Below is a small trained network, with its code and all its weights. Each question gives an input and a target symbol and asks what happens when units are switched off, that is, made to give their printed mean instead of their output.

import numpy as np


def w(rows, s, z=0):
    codes = np.array(rows[::2]) - 128.0
    scale = np.full(codes.shape[1], s)
    scale[-1] = z or s
    return codes * scale


def f(y):
    return np.maximum(y, 0)


def softmax(a):
    e = np.exp(a - a.max(-1, keepdims=True))
    return e / e.sum(-1, keepdims=True)


def log_softmax(a):
    a = a - a.max(-1, keepdims=True)
    return a - np.log(np.exp(a).sum(-1, keepdims=True))


def net(x, mask):
    ids = ['ΠΦΨαγζηθλσ'.index(c) for c in x.split()]
    T = len(ids)
    res = E[ids] + P[:T]
    r = res
    for j in range(3):
        rows = slice(3 * j, 3 * j + 3)
        q, k, v = (r @ M[0][rows].T for M in (Q, K, V))
        z = softmax(np.where(np.tri(T) > 0, q @ k.T / 3**0.5, -1e9)) @ v
        o = O[0][rows]
        res = res + np.where(mask[j], z, o[:, -1]) @ o[:, :-1]
    y = f(res @ A[0][:, :-1].T + A[0][:, -1])
    res = res + np.where(mask[3:7], y, B[0][:, -1]) @ B[0][:, :-1]
    return log_softmax(res[-1] @ U[:, :-1].T + U[:, -1])


Q, K, V, O, A, B = {}, {}, {}, {}, {}, {}
E = w([
[204,136,119,121,53],'Π',
[202,95,147,174,93],'Φ',
[137,16,36,116,99],'Ψ',
[106,68,87,192,106],'α',
[195,250,62,149,150],'γ',
[202,132,160,164,95],'ζ',
[176,77,106,137,65],'η',
[155,83,161,139,60],'θ',
[138,145,61,77,88],'λ',
[204,102,114,178,77],'σ',
],0.017)
P = w([
[149,151,194,163,10],'0',
[249,103,30,109,160],'1',
[127,169,125,253,102],'2',
[99,185,175,112,6],'3',
[199,120,108,81,210],'4',
[94,179,128,236,146],'5',
[72,196,161,91,23],'6',
[163,114,135,57,227],'7',
[59,198,94,228,172],'8',
[49,195,109,86,38],'9',
],0.012)
Q[0] = w([
[86,148,167,67,5],'H0',
[61,143,161,134,116],'H0',
[136,222,136,105,86],'H0',
[95,134,132,142,114],'H1',
[107,79,132,126,183],'H1',
[140,107,99,130,141],'H1',
[142,126,102,118,48],'H2',
[139,190,140,137,120],'H2',
[203,123,133,198,89],'H2',
],0.017)
K[0] = w([
[7,135,101,107,138],'H0',
[77,61,104,166,73],'H0',
[84,119,44,96,168],'H0',
[85,134,109,136,135],'H1',
[135,130,131,163,142],'H1',
[132,91,119,136,92],'H1',
[63,136,97,100,165],'H2',
[104,173,131,124,126],'H2',
[102,122,155,129,162],'H2',
],0.019)
V[0] = w([
[148,141,186,166,96],'H0',
[220,133,177,115,101],'H0',
[108,44,107,139,81],'H0',
[92,102,86,179,171],'H1',
[113,69,164,107,136],'H1',
[170,68,221,39,138],'H1',
[83,157,81,15,106],'H2',
[89,2,166,94,187],'H2',
[179,147,75,162,193],'H2',
],0.0098)
O[0] = w([
[48,144,9,122,139,185],'H0',
[167,156,11,119,141,232],'H0',
[91,77,210,85,146,205],'H0',
[192,202,119,80,117,84],'H1',
[202,89,99,120,129,85],'H1',
[177,11,70,175,66,62],'H1',
[253,154,200,124,67,48],'H2',
[125,34,142,160,52,2],'H2',
[46,228,67,34,184,166],'H2',
],0.0066,0.0072)
A[0] = w([
[148,72,219,107,127,20],'N0',
[225,145,131,107,202,145],'N1',
[90,162,183,201,71,1],'N2',
[147,149,109,139,249,49],'N3',
],0.014,0.0035)
B[0] = w([
[141,125,126,111,214,144],'N0',
[58,102,64,118,125,190],'N1',
[99,97,96,97,7,173],'N2',
[173,66,200,132,108,246],'N3',
],0.012,0.014)
U = w([
[188,143,102,220,108,104],'Π',
[157,46,161,72,162,185],'Φ',
[42,103,128,172,92,2],'Ψ',
[43,134,113,213,198,94],'α',
[175,101,161,219,110,131],'γ',
[160,94,152,254,108,120],'ζ',
[117,214,122,125,184,214],'η',
[134,78,47,142,160,126],'θ',
[237,172,122,143,61,175],'λ',
[124,158,82,202,133,94],'σ',
],0.0086,0.0053)

Each question gives the input, a string of symbols that net reads in full, and the target symbol t.
The units are the heads (3 rows each of Q, K, V and O) and the neurons (one row each of A and B). Each row of codes is followed by its name. A weight is (code - 128) times the scale printed after its matrix; where a second scale follows, it is the last column's (O, A, B and U).
mask holds one flag per unit, heads first, then neurons. A switched-off unit (its flag False) gives its mean, the last column of its rows in O or B, instead of its output. The means were averaged over made-up inputs and are rounded, as every weight is.
A unit's drop is (log p(t) with every unit on - log p(t) with that unit switched off) / (log p(t) with every unit on - log p(t) with every unit switched off).
The circuit of an input: a set's keep is (log p(t) with only the set's units on - log p(t) with every unit switched off) / (log p(t) with every unit on - log p(t) with every unit switched off). Starting from all 7 units, units are removed one at a time, each time the one whose removal leaves the highest keep (on an exact tie, the one counted first), for as long as the keep stays at least 0.8.
circuit, biggest first: the units of the circuit, biggest drop first
unit that matters most: the unit with the biggest drop
k most important neurons: the k neurons with the biggest drops, biggest first
which heads matter: for each layer, one digit per head in row order, 1 if its drop is at least 0.15 and else 0, layers parted by /
input α α γ σ, target η: which heads matter => 001
input λ γ η η, target η: circuit, biggest first => H2, N3
input Φ θ α θ Φ α α σ, target θ: which heads matter => 110
input α θ λ, target η: unit that matters most => N2
input Π γ λ γ Ψ α η, target Ψ: circuit, biggest first => H0, N2, N3
input Ψ θ α θ, target Ψ: circuit, biggest first => H0, N2
input Ψ α σ Π, target Ψ: which heads matter => 111
input Π γ Ψ θ σ λ σ, target λ: circuit, biggest first => H2, N1
input Π Ψ Φ ζ, target Φ: which heads matter => 100
input Ψ γ Π γ η, target θ: which heads matter => 100
input α Φ ζ Ψ λ λ α α α σ, target Ψ: which heads matter => 101
input Π σ λ γ θ λ σ γ, target Φ: 2 most important neurons => N3, N1
input α Φ α η, target Ψ: which heads matter => 101
input α η λ, target η: circuit, biggest first => H1, H2
input λ γ Φ λ, target λ: which heads matter => 001
input Φ Ψ Ψ η, target Φ: circuit, biggest first => H0
input σ Ψ α ζ, target Ψ: which heads matter => 101
input α σ Φ ζ θ η λ Π, target θ: circuit, biggest first => N1, H0
input α α Φ ζ, target Ψ: circuit, biggest first => N2, N3, H0
input α λ σ λ α Φ γ ζ σ Π, target η: unit that matters most => N3
